Below is a small trained network, with its code and all its weights. Each question gives an input and a target symbol and asks what happens when units are switched off, that is, made to give their printed mean instead of their output.

import numpy as np


def w(rows, s, z=0):
    codes = np.array(rows[::2]) - 128.0
    scale = np.full(codes.shape[1], s)
    scale[-1] = z or s
    return codes * scale


def f(y):
    return y / 2 * (1 + np.tanh(0.7978845608 * (y + 0.044715 * y**3)))


def softmax(a):
    e = np.exp(a - a.max(-1, keepdims=True))
    return e / e.sum(-1, keepdims=True)


def log_softmax(a):
    a = a - a.max(-1, keepdims=True)
    return a - np.log(np.exp(a).sum(-1, keepdims=True))


def net(x, mask):
    ids = ['ΞΨζημσ'.index(c) for c in x.split()]
    T = len(ids)
    res = E[ids] + P[:T]
    r = res
    for j in range(2):
        rows = slice(2 * j, 2 * j + 2)
        q, k, v = (r @ M[0][rows].T for M in (Q, K, V))
        z = softmax(np.where(np.tri(T) > 0, q @ k.T / 2**0.5, -1e9)) @ v
        o = O[0][rows]
        res = res + np.where(mask[j], z, o[:, -1]) @ o[:, :-1]
    y = f(res @ A[0][:, :-1].T + A[0][:, -1])
    res = res + np.where(mask[2:14], y, B[0][:, -1]) @ B[0][:, :-1]
    return log_softmax(res[-1] @ U[:, :-1].T + U[:, -1])


Q, K, V, O, A, B = {}, {}, {}, {}, {}, {}
E = w([
[130,93,170,78,230,58],'Ξ',
[71,115,210,146,138,118],'Ψ',
[64,46,171,5,138,149],'ζ',
[118,69,88,33,133,123],'η',
[225,163,100,190,164,170],'μ',
[186,50,145,105,156,89],'σ',
],0.018)
P = w([
[208,244,174,155,143,152],'0',
[190,133,130,174,159,187],'1',
[163,124,113,158,146,166],'2',
[139,122,98,140,130,140],'3',
[130,116,99,130,120,120],'4',
[122,113,99,119,110,105],'5',
[122,107,106,111,104,97],'6',
[127,103,120,108,107,91],'7',
[131,99,135,103,112,89],'8',
[142,100,151,97,116,86],'9',
[155,101,165,101,125,80],'10',
],0.011)
Q[0] = w([
[100,157,100,172,176,88],'head 0',
[119,222,154,126,78,177],'head 0',
[96,92,102,56,249,123],'head 1',
[119,173,78,193,123,102],'head 1',
],0.017)
K[0] = w([
[124,110,44,176,145,55],'head 0',
[218,151,134,38,170,140],'head 0',
[203,10,124,3,113,48],'head 1',
[117,184,169,181,22,135],'head 1',
],0.014)
V[0] = w([
[37,63,104,143,133,51],'head 0',
[76,164,174,239,68,126],'head 0',
[11,195,186,167,216,148],'head 1',
[177,115,138,219,135,57],'head 1',
],0.012)
O[0] = w([
[143,125,196,93,135,179,203],'head 0',
[221,81,118,105,253,123,2],'head 0',
[45,90,146,135,182,157,98],'head 1',
[159,75,160,173,117,112,52],'head 1',
],0.011,0.0049)
A[0] = w([
[146,57,37,61,99,203,195],'neuron 0',
[105,31,108,68,111,82,132],'neuron 1',
[33,173,140,171,154,54,2],'neuron 2',
[152,231,141,198,140,221,31],'neuron 3',
[112,128,153,252,120,111,166],'neuron 4',
[174,153,108,108,212,174,51],'neuron 5',
[165,191,66,76,96,136,137],'neuron 6',
[91,71,122,138,68,55,6],'neuron 7',
[40,176,128,110,209,143,161],'neuron 8',
[88,187,205,243,141,139,77],'neuron 9',
[61,48,96,140,114,66,128],'neuron 10',
[171,187,211,145,115,233,147],'neuron 11',
],0.012,0.0032)
B[0] = w([
[111,100,127,224,123,103,194],'neuron 0',
[179,179,144,139,146,194,236],'neuron 1',
[70,95,81,164,99,167,211],'neuron 2',
[67,95,44,160,246,164,135],'neuron 3',
[196,109,137,103,89,94,183],'neuron 4',
[46,139,144,172,67,175,227],'neuron 5',
[70,125,120,54,197,71,180],'neuron 6',
[156,83,113,233,161,58,190],'neuron 7',
[205,112,113,89,103,169,250],'neuron 8',
[80,180,206,138,171,178,195],'neuron 9',
[151,169,160,109,181,154,181],'neuron 10',
[153,122,43,109,112,176,155],'neuron 11',
],0.013,0.012)
U = w([
[63,90,138,254,102,162,124],'Ξ',
[134,97,92,176,157,150,166],'Ψ',
[163,149,165,89,161,129,187],'ζ',
[104,88,104,148,54,151,106],'η',
[130,99,147,181,68,108,70],'μ',
[75,118,132,164,114,109,2],'σ',
],0.0079,0.0023)

Each question gives the input, a string of symbols that net reads in full, and the target symbol t.
The units are the heads (2 rows each of Q, K, V and O) and the neurons (one row each of A and B). Each row of codes is followed by its name. A weight is (code - 128) times the scale printed after its matrix; where a second scale follows, it is the last column's (O, A, B and U).
mask holds one flag per unit, heads first, then neurons. A switched-off unit (its flag False) gives its mean, the last column of its rows in O or B, instead of its output. The means were averaged over made-up inputs and are rounded, as every weight is.
A unit's drop is (log p(t) with every unit on - log p(t) with that unit switched off) / (log p(t) with every unit on - log p(t) with every unit switched off).
The circuit of an input: a set's keep is (log p(t) with only the set's units on - log p(t) with every unit switched off) / (log p(t) with every unit on - log p(t) with every unit switched off). Starting from the 12 units with the biggest drops (on a tie, the unit counted first), units are removed one at a time, each time the one whose removal leaves the highest keep (on an exact tie, the one counted first), for as long as the keep stays at least 0.8.
units of the circuit, in order: the units of the circuit, biggest drop first
most important unit: the unit with the biggest drop
k most important neurons: the k neurons with the biggest drops, biggest first
which heads matter: for each layer, one digit per head in row order, 1 if its drop is at least 0.15 and else 0, layers parted by /
drop of u: that unit's drop, to one decimal
input Ξ μ Ξ Ξ Ξ η Ξ, target σ: units of the circuit, in order	(head 0; head 1; neuron 6; neuron 8)
input Ξ ζ ζ ζ Ξ, target η: most important unit	head 1
input μ Ψ ζ η Ξ ζ Ξ Ξ Ξ σ ζ, target ζ: 3 most important neurons	(neuron 2; neuron 1; neuron 7)
input Ξ Ξ Ξ σ ζ Ξ Ξ Ξ, target Ξ: units of the circuit, in order	(head 0; neuron 2)
input Ξ ζ Ψ Ξ Ξ μ Ξ Ψ Ξ η Ψ, target ζ: units of the circuit, in order	(head 0; neuron 5)
input σ ζ Ξ Ξ Ξ σ ζ σ ζ μ, target Ψ: units of the circuit, in order	(neuron 3; neuron 11)
input Ξ Ψ Ξ Ψ ζ ζ η Ξ η Ψ, target ζ: units of the circuit, in order	(neuron 5; neuron 0)
input Ξ Ξ ζ σ ζ Ξ Ξ Ξ μ, target Ψ: units of the circuit, in order	(neuron 3; neuron 5)
input σ Ξ Ξ Ξ ζ Ξ Ξ η, target σ: units of the circuit, in order	(neuron 6; head 1; head 0; neuron 8)
input Ξ μ Ξ μ μ Ξ, target Ψ: which heads matter	10
input Ξ Ξ Ψ Ξ Ξ, target ζ: which heads matter	01
input Ξ μ ζ, target η: units of the circuit, in order	(head 1; head 0; neuron 8)
input ζ Ψ ζ ζ, target ζ: 3 most important neurons	(neuron 2; neuron 8; neuron 6)
input Ξ ζ Ξ Ξ ζ Ψ ζ ζ Ψ, target η: most important unit	head 0
input Ξ ζ ζ, target η: 2 most important neurons	(neuron 8; neuron 9)
input σ Ξ η Ξ, target σ: 2 most important neurons	(neuron 6; neuron 5)
input Ψ Ξ σ Ξ σ η μ ζ ζ, target Ψ: 2 most important neurons	(neuron 0; neuron 1)
input Ξ Ξ σ Ξ, target μ: 2 most important neurons	(neuron 5; neuron 0)
input Ψ Ξ Ξ ζ Ξ ζ, target Ψ: drop of neuron 6	0.0
input ζ Ξ σ, target μ: most important unit	head 1
input Ξ ζ σ μ η, target σ: drop of head 0	0.2
input η ζ Ψ ζ Ξ Ψ, target η: drop of neuron 6	0.1
input σ η Ξ Ξ ζ ζ Ξ Ξ Ξ, target Ξ: drop of head 0	3.5
